Each row has a class, written as a number after it.
[ 204   75 -137  119  163 -115  -21 -110 -111 -236  117  131  -40  149
  -23    7  182 -154 -173  -13   95  217   78 -265  105   13  239  -61
   24 -346   73 -119] : 1
[ 253   -6 -202 -262  301 -343  173  124   34  117  106  235   92 -201
  133   89   31  150  282  167    8 -521  -96  491   19 -266 -442  -79
   50  356  -73 -206] : 7
[-293  242 -244 -136   58 -398  141  309   10   82   43 -234 -193  197
  123  330  -83 -294   66    8  394 -367 -442  220   50 -499  -86 -398
 -110   70  116  -41] : 10
[-311 -252 -169 -532  124  211 -174  -64 -120  -53 -120  -51 -108   68
   77   71 -339 -183  270 -214   72 -317 -106  689 -254 -609 -125  -84
    3  535  173  162] : 4
[-436 -107  243    7  141  -41 -161 -175 -174  -76 -125 -200 -111 -233
 -112 -128 -261  -77  119  121  352    9 -115 -130  -11  296   42  -61
  329 -135  136  237] : 5
[-269 -191 -205 -109  221 -132  -93 -337 -272  252  -67  173 -225  -38
 -186  -99  299  166    2   77  305  219  -23  265  -82 -308 -131  -19
 -377   14  336  170] : 3
[  46  -43 -222  101   58  301  -62   29 -204 -214  135   28    8   14
 -111  -57  123   23 -174   42 -172  161  135 -188  -97  -84   16  -30
  -80  -59  276   -5] : 0
[ 331 -169 -137  -62  412  -29 -132 -137 -189  -86  -31  231   37   65
  -63   -4  167 -124 -123  147  269  350   -4  102  -25 -112   32  -18
   12   32  177   42] : 0
[ -97  175  274   -1  110    3 -177  393  288  175    6 -158   37  -24
  413   77 -292    1  -80   63  134   78  227  -54   65  255  103   97
  168  -16  -77   72] : 6
[-241 -330  125  107  285  383  -76 -217  247   78  163  -51  179 -301
 -218  168 -253  174 -105   95 -224 -373   73  -95 -171  -45   -6  -17
  361  304  188    1] : 6
[   5 -251 -207  -95  101   93 -132  -49 -245 -168  -30  100 -194  225
 -192  115  194  -44 -105   68  111   10    9    8  -15 -136   93  -41
   10  -33  196  108] : 2
[-194  154  136  -58  -80   -5  -10 -128  129   91   87 -182  -71  -37
 -350  141 -356  524  -51  -62  -26 -893  271 -290 -338 -338 -195  -78
  154  617   18  -12] : 0
[-311 -295  149  -72  219  221  134  116  293  466   49 -223  126 -207
  125  -20  -41  -44  110   95  331  -56  193  232   -2  128  124  -17
 -243  164  102   65] : 5
[ 117  101  -51  -28  265 -185   69 -247  -85 -105   43   61  -57  -73
   17    4  227   42 -136   41   81   51   80  -93  -31  -21  -60   34
  -73  -81  125  -94] : 8
[ 190  189 -182   83  106 -207  104    2 -205   43   27   51   43  148
   52  -98  278 -228 -113  150  482  242 -198  -68  183 -147  164 -154
 -105 -289  -71 -141] : 11
[ 103  -78  -58   59  310  -44    3  235  -40  101   10  243   60   21
   73   51  271  -89 -276  480   53 -132  105  -87   68  193    3  -92
  -41  206   56  -80] : 11
[ -30 -221 -147    8  -11  161  153 -151 -190 -235 -131 -115 -120   29
  -82  -45  166 -253 -311  176  364  335  -47   34 -200    9  260 -115
  -87 -180  179  -24] : 1
[  35  -33 -157 -232  207 -182  263 -205 -181  104  -61  -15 -120 -101
  -69  -17  421 -187 -116  233  678  309 -153   29  -42 -116  329  108
 -196 -353   87 -119] : 9
[ -87 -342  193 -138  153   82   58  186  172   16 -135  -63 -104 -157
  -64  151 -538  200  -46  -33  -82   85   70  256 -181   16 -230 -160
  119  339  134  272] : 2
[ -43 -111  -45   21   19  363  100 -364 -101 -249  -56 -332  225 -154
 -230 -154  -86 -157 -148  104   73    5  -64  276 -169  -29  125  -44
   83   28   46 -104] : 7
[ 155 -214   53  252  227  153   72 -185  -55  -66 -119 -241   -2  105
   18   89  -52  144  -89    2  173 -124 -150 -126  176  231 -122 -276
   13 -172  -93   48] : 9
[-288 -327   12  217  262 -177   -1 -167 -188  171 -170  186 -231 -227
  193  135 -111  233 -189  403  199 -368 -370   67  151   99 -283 -219
  435 -181 -117   29] : 1
[ 183  200  130 -118   28 -100   84  182  -76  -94   33   28  -31  134
   -7  -10  378 -233  -41   82   39  524   99 -181  -70   16  449  267
    8  -68  267  -91] : 0
[ -33  -69  141  457   15 -132 -209   99  259  630  154  -21  124 -117
   31   22 -134  -84 -106  -92  -90 -131  -52 -183  -83  184 -137 -140
 -179 -106 -114  -58] : 7
[-141  -28 -144 -287  -15 -122 -317  424  267 -175  169 -173  -60 -190
  316  273 -561   75  -50 -256  249 -587  125    3 -367 -223 -346  -82
  -12  182 -120 -166] : 1
[  23  163  155   60  119  201  139   64 -108  -25  -55 -248  -19   88
   35   97 -103  201 -106  167  176 -242  121  -63  -11  -87 -147 -120
  235  309  109  143] : 6
[-548  -46 -112   60 -100   13  116 -349 -363  -51  -89 -216   20 -263
  218 -127   75 -448   70   97  231  -21 -327  298  154 -146   58  -56
   66 -303  -59 -211] : 10
[-175   27  -72  324  -30 -127 -228 -365   82  -74  -11  107 -193  -58
 -252  135 -144  490 -158  158  -41 -413    1 -419  174  216 -236 -120
  105 -217  -93  167] : 11
[-449  228  244    5 -140  163  -81  273   85 -124  -72 -184 -137 -130
  313   78 -532   39  258  -49 -487 -326  333 -159  -36  202 -149  112
  324  235   69  273] : 11
[  98   97  -13  -29   39 -124  -57 -202 -113   71   46  224  -33   -7
  -54   -4  253  -36 -106   66  106   29 -138   11   77 -134 -177  -14
   69   15  113  131] : 9
[-190  -63  106  132   97  346 -151 -112 -201 -210   17  -45  -67  -12
 -126  109 -295  143   -4  -61 -212 -203   54 -313   -8  -48 -152   -9
  254  166  127  160] : 3
[  38  -21   59 -397  214  -11  -52   87 -181 -143  183  -58  -90   17
  -94  147  -44   52  -10 -166  108 -485  380 -279 -332 -453  159  151
   49  322  117 -308] : 11
[ -36 -183  -64 -122  650 -248  262 -158  190   38  104  -36  179 -179
    1   17 -167 -234  274   -7  -25 -259   49  174  -34 -191  452  -37
  619 -140   42 -139] : 5
[ 140  189  195 -191  -32 -221 -111  144 -298  -20 -137 -137 -393  418
 -100  301  -37 -167  215 -296  203 -106  285    6 -149 -373 -212   38
  198  365  293  499] : 7
[-301  -29 -183 -124  190 -370   26 -398 -300  -35 -132   91 -320 -333
 -285   35 -288  357   43   19  -32 -516   24  -39  -94  -75 -524  -92
  -29   15  -96  129] : 8
[  49  279   29  176   92  -17  -87   93  -26  -78   13   26  251   -9
  127 -172  289  -36  -49  170 -164  440  202  -41  240  260  207  257
   84 -308   22  -28] : 11
[  41 -269   67  120  -32 -168  -49  250  -71 -404 -282  -20 -171   34
  261  226 -511  196  162   88  -23 -372 -227   30  301  356 -270 -256
  463 -131 -417  -14] : 4
[ -29 -140   19  181   23  449  271 -200 -325   39  -89 -188  109 -102
 -144 -332 -133 -194 -139  243   26  238 -134   77  -50   92  235 -185
  111 -177   33   -9] : 6
[-245 -532    6 -128  179  209 -336 -349 -158 -195 -157 -326 -233  -61
  -97  354 -486  204  -18  -82  483 -899   55   33 -109  -62 -443 -172
  -59  255 -141  129] : 5
[ 171  -61  -28 -141   63   10   65 -190  -53 -192  106  -57  -20   44
 -196  103  169 -155  -74    5  313  -20  -60  -19 -126 -204   91  -28
  -73   45  199 -126] : 8
[  98  272  286  466 -160  185  -13  170 -131 -153   60 -415  145   17
   72   21 -337  156  -70 -195 -485 -235  400 -285 -179  137 -300  -61
  -83   89   64  -80] : 1
[ -38  -13  -37 -171  127  149  213   28  -91  203 -155   42    0 -117
  225   -5 -151   40   79  165 -240 -282 -119  340 -117 -224 -121  106
  289  290  -90   64] : 0
[-188    4  114  267  197  267 -110 -232 -312  -21 -113    7  -44 -141
   -2  -31  -78  383 -224  294 -232 -256  119 -198  -16  153 -310  -13
  141  207   87   71] : 6
[  45  232  268 -349  -44  -84  111  189 -139   28  -72 -161 -206  100
   51  -33    4 -369  468  -78   40  -51  152  -65 -215  107  144  229
   23  205  243  256] : 5
[-277  -22  -43 -337   69   89  143  241  -54   83 -108 -325  -37   29
  -37  170 -270 -272  301 -101  -45 -378   11  358 -172 -262  -53  -17
   19  361   84  163] : 10
[-174 -224 -193  -99  341 -184  310   76  -65  545   67  198  -65  -71
   81  130  747 -152  409   90  178  100 -149   72  245  -59  119  208
  -92 -129  129   26] : 2
[   3  -90 -111 -196  265 -107   29 -363 -207   58  -17  231 -264  232
 -221   34  434  131  139  195  204 -349   44  132   35 -243   23  -75
   80  328  310  106] : 7
[  81  134  332 -242  108   37 -173  301  -84  -43   55   18 -225  -14
  -58  198 -252  206   64  -53  243  126  246 -330 -203  -76  -55  200
   65  224  317  202] : 4
[-298 -133   13 -299  -23   21  -75   70 -468  -72 -279 -161 -422  222
 -131  174  -86 -161   50   76  291 -339   28   20 -137 -146  -12  -40
   10  199  123  269] : 9
[ -26  -50   71  154  -32  231  282 -381 -252 -139  -51 -204  -79  -27
 -197 -130   78  -42 -223  152  -17   -7  -43  -71   20  136   62 -164
   98 -137  118   78] : 2
[  -7   98  119   55    5  -33   31  -30 -172  -56  -81 -140  -87   56
 -189  168 -312   84  213  -47  370 -214 -195 -204   81 -126 -207 -117
  447  102  -63  277] : 2
[-344 -203 -290  -64  181 -360 -307  -65  135  434  -39   50 -224   -4
 -188  143   -1  404  -56   76  524 -638 -134  142 -147 -187 -422 -310
 -327  298  -36   81] : 7
[ 171  139  110  294  -60 -140  187  -87  190  423 -174 -236  -22  366
  -68 -131  201  401  166  -20  278 -245 -114   59   17   49 -198 -322
   61  175   34  382] : 5
[ 124  -10 -152 -137  -18    7  -25   63 -239   98  -66  -17 -173  276
   74  -51  447 -309 -146    0  319   55  -45   69  -62  -71   33  -43
 -103   12   54  112] : 7
[-447  116  263  -45  -17 -392   79  148  137  533 -230  147 -149 -263
  307 -103  326  -24  -23  391  118  508 -336  449   43  233 -198   59
  -45  102  302  293] : 10
[ -95  205   25  173  121 -340  -90  488  -92  539 -154   81 -230  367
  173   77  205  264  -25   11  163  124   34  -16   -9 -152 -193 -114
  -61  107  165  333] : 1
[  -2 -222   11  -35  109  133  -76 -114 -142 -126  -15   -4  -29 -138
   31  128 -102   81  -39   45  -83 -282  102  -50  -27   48 -139   66
  -14   99 -102 -160] : 6
[-187  -67  -50 -116 -215  138   31   52  -91  -51  -44  103 -276    7
  -94  -46  148 -113 -165  185  201  294 -219 -162 -103   81  138    0
 -106  -63  203  152] : 3
[-414 -308  -48 -291  103 -129 -145   84   40   48 -241 -126 -352  -86
  -85  -13 -317  347   46   -8  389  100 -168  133 -131  164  -74 -144
 -194  -42   20  203] : 2
[-372 -243 -414  -33  116 -318  -52 -265 -269  178 -275 -156 -243 -142
   90  -91  161 -116 -131   79  336 -110 -316  305  -25  103 -161 -116
 -429 -507 -226   39] : 5
[ 155 -219 -179 -148  165   49   81 -234 -104 -307   78  220  -35 -103
 -279   48  110  122 -124  159  -59 -187 -144   12   11  -41 -134  -96
   90   53   83  -90] : 8
[ 142  208  244  179  141 -223  172  141  -39  377  -18 -128  -66  185
  299   70   37   33  -43   47  299 -273   85 -165   83  -99  -36 -152
  195  141  -91  -13] : 0
[ -58 -160 -161   43   32   32  -36  -16   24  -23   48  106   -2  -22
    7   10  240 -164 -206  115   91  300 -130   29   41   14  169  -37
 -101 -244  133  -97] : 10
[-289 -219  -91   45  288  280  -18 -200  -93 -142   28 -183    7 -280
 -275  126 -114  394 -274  277  310 -316   68 -268  -85   19  -23  -48
   22  -48  104  -96] : 9
[   7   60   39   84 -109  320    1 -235 -430 -364 -117 -195  -42  -32
  -34 -123   17  -74  -90  -63 -209  184    8 -121 -149  -26  -94   89
   74  -86  157   89] : 11
[ -78 -399   57 -481  340 -501 -159  -46   43  121 -163   70 -297  -60
  153  102  -26  -29  100 -125  489   46  -91  341   46   31   16  -16
  -27 -186  -78   55] : 9
[ 161  100 -122 -420  315 -369   79  174  -26   -8   14  -70 -363  365
   57  354   29  -65  -55 -157  488 -342  -41   96 -181 -541  -35 -201
  117  199  194  158] : 1
[   2 -194 -120  128  267   71  -22  -45  -88   59  -80   44   82   14
   53  -67  141 -158 -262  187  256  277 -286  136   -6  -38  149 -172
  192 -174   73   18] : 4
[ 174  -73  -22  -25  402 -496  125  140   54  344   33  128  -76 -115
  512   49  456 -222   21   82  273  104 -133  191   41   82 -122  -45
  -40 -123   34 -168] : 7
[  48  190 -130  -66 -235  -74   89 -292 -274 -149   53  -40 -195  181
 -155  -61   50 -375  133 -145   34   24 -199    9   54 -234  132 -109
  -85 -283  112   33] : 10
[-169  109 -272   35  -63 -299 -189   -9   40  308 -217  -30 -357  296
   59  147  -10  261  -97  176  655 -398 -141    7   -7 -108 -188 -264
 -314  -39 -100  233] : 9
[ -95 -320  156   51  163   82  -86  -63   64 -129    0  -22  -88 -188
  -54  214 -180  160  -31  137  -94 -463  131 -263   45  362 -176  -41
  200  175  -42   15] : 0
[  31 -171 -247 -105   49  235  -72  -69 -284 -263 -218 -216  -73  170
  -20   35 -147 -423   -7  126  499  123 -236  374 -104 -158   68 -171
    4  -10   65  127] : 7
[-180  229  185   -7   88 -168  131  -24 -217  117 -105 -301 -308   90
 -208  116 -192  143  228   66  490 -336  -52 -279   -6   14 -173 -177
   29   96  143  278] : 8
[  98 -377  -44  -33  116   38 -331  194  287  -23 -107  -98  -79  192
  -88  312 -453  170   37   -7  309 -383   15   75   77  158 -176 -216
  202  115 -183  314] : 0
[  12    3  211  106 -165  312  126 -116 -200 -192  -24 -148  -28  -96
   54   12   24 -171 -147  160 -200  394   64   -5 -109    9  275  240
  -79 -139  263 -146] : 0
